Below is a small trained network, with its code and all its weights. Each question gives an input and a class and asks what happens when units are switched off, that is, made to give their printed mean instead of their output.

import numpy as np


def w(rows, s, z=0):
    codes = np.array(rows[::2]) - 128.0
    scale = np.full(codes.shape[1], s)
    scale[-1] = z or s
    return codes * scale


def f(y):
    return y / 2 * (1 + np.tanh(0.7978845608 * (y + 0.044715 * y**3)))


def log_softmax(a):
    a = a - a.max(-1, keepdims=True)
    return a - np.log(np.exp(a).sum(-1, keepdims=True))


def net(x, mask):
    res = np.array(x, float).reshape(1, 6) / 4 @ E
    y = f(res @ A[0][:, :-1].T + A[0][:, -1])
    res = res + np.where(mask, y, B[0][:, -1]) @ B[0][:, :-1]
    return log_softmax(res[-1] @ U[:, :-1].T + U[:, -1])


A, B = {}, {}
E = w([
[74,180,79,254,93],'x0',
[132,130,128,127,126],'x1',
[163,198,7,27,225],'x2',
[130,129,126,126,129],'x3',
[253,60,64,189,87],'x4',
[132,130,125,129,126],'x5',
],0.0051)
A[0] = w([
[121,135,26,102,212,31],'neuron 0',
[129,68,217,172,104,24],'neuron 1',
[69,175,49,228,105,72],'neuron 2',
[138,133,110,125,118,6],'neuron 3',
[137,134,135,118,120,13],'neuron 4',
[116,85,228,173,105,2],'neuron 5',
[158,178,39,80,124,34],'neuron 6',
[220,61,89,151,101,63],'neuron 7',
[135,133,119,132,146,108],'neuron 8',
[2,152,184,74,139,49],'neuron 9',
[160,98,153,77,90,142],'neuron 10',
[193,80,223,37,132,62],'neuron 11',
[214,96,74,160,112,39],'neuron 12',
],0.0096,0.0064)
B[0] = w([
[74,94,125,162,18,217],'neuron 0',
[83,114,68,98,44,191],'neuron 1',
[39,63,151,120,214,243],'neuron 2',
[1,174,236,41,130,70],'neuron 3',
[18,174,243,61,137,68],'neuron 4',
[102,119,124,91,44,179],'neuron 5',
[86,105,156,112,56,189],'neuron 6',
[121,227,137,160,145,228],'neuron 7',
[127,126,136,123,119,112],'neuron 8',
[127,250,122,187,121,238],'neuron 9',
[87,107,95,160,146,204],'neuron 10',
[36,83,158,135,209,252],'neuron 11',
[84,227,142,120,148,185],'neuron 12',
],0.026,0.0028)
U = w([
[102,111,126,152,134,250],'0',
[50,113,160,100,45,85],'1',
[83,229,172,159,158,39],'2',
[123,101,124,143,145,218],'3',
[29,72,175,137,198,28],'4',
[125,104,129,141,138,206],'5',
[255,88,252,11,133,51],'6',
],0.0073,0.011)

Each question gives the input, the list of numbers given to net, and the class t.
The units are the neurons (one row each of A and B). Each row of codes is followed by its name. A weight is (code - 128) times the scale printed after its matrix; where a second scale follows, it is the last column's (A, B and U).
mask holds one flag per neuron, in row order. A switched-off neuron (its flag False) gives its mean, the last column of its row in B, instead of its output. The means were averaged over made-up inputs and are rounded, as every weight is.
A unit's drop is (log p(t) with every unit on - log p(t) with that unit switched off) / (log p(t) with every unit on - log p(t) with every unit switched off).
The circuit of an input: a set's keep is (log p(t) with only the set's units on - log p(t) with every unit switched off) / (log p(t) with every unit on - log p(t) with every unit switched off). Starting from the 12 units with the biggest drops (on a tie, the unit counted first), units are removed one at a time, each time the one whose removal leaves the highest keep (on an exact tie, the one counted first), for as long as the keep stays at least 0.8.
units of the circuit, in order: the units of the circuit, biggest drop first
most important unit: the unit with the biggest drop
top k neurons: the k neurons with the biggest drops, biggest first
drop of u: that unit's drop, to one decimal
input [2,-6,-8,-5,-6,-8], class 1: units of the circuit, in order : [neuron 5]
input [6,1,-5,-3,2,3], class 4: top 2 neurons : [neuron 2; neuron 9]
input [0,-2,1,-6,6,-6], class 2: units of the circuit, in order : [neuron 7; neuron 12]
input [-5,4,-7,-3,-4,7], class 1: top 2 neurons : [neuron 5; neuron 1]
input [-8,-2,-2,6,-6,0], class 4: top 2 neurons : [neuron 11; neuron 7]
input [-4,1,-8,4,8,2], class 1: top 3 neurons : [neuron 1; neuron 5; neuron 9]
input [-7,-2,-3,7,8,-5], class 2: top 2 neurons : [neuron 7; neuron 12]
input [8,3,-7,-4,-4,-2], class 4: top 3 neurons : [neuron 2; neuron 0; neuron 6]
input [8,-1,3,7,-7,7], class 4: top 3 neurons : [neuron 2; neuron 7; neuron 12]
input [6,5,8,3,5,1], class 1: units of the circuit, in order : [neuron 0; neuron 6]
input [-4,2,8,-1,4,7], class 1: units of the circuit, in order : [neuron 0; neuron 6]
input [-8,-1,7,-7,-5,6], class 4: top 2 neurons : [neuron 11; neuron 1]
input [4,-2,-6,2,-1,-2], class 1: top 3 neurons : [neuron 5; neuron 1; neuron 11]
input [-8,-6,-3,-3,2,6], class 4: most important unit : neuron 11
input [-8,1,-8,-2,6,1], class 1: top 2 neurons : [neuron 1; neuron 5]
input [-2,-3,-5,3,-6,-4], class 2: top 2 neurons : [neuron 9; neuron 0]
input [4,2,5,5,8,2], class 2: top 2 neurons : [neuron 12; neuron 7]
input [4,0,3,0,-8,8], class 2: drop of neuron 5 : 0.0
input [0,0,1,-4,-5,3], class 2: drop of neuron 5 : 0.1
input [-4,2,2,5,8,-3], class 2: drop of neuron 7 : 0.4
input [-4,0,-8,1,1,-5], class 1: drop of neuron 5 : 0.4
input [1,-6,-8,-3,-5,-3], class 1: most important unit : neuron 5
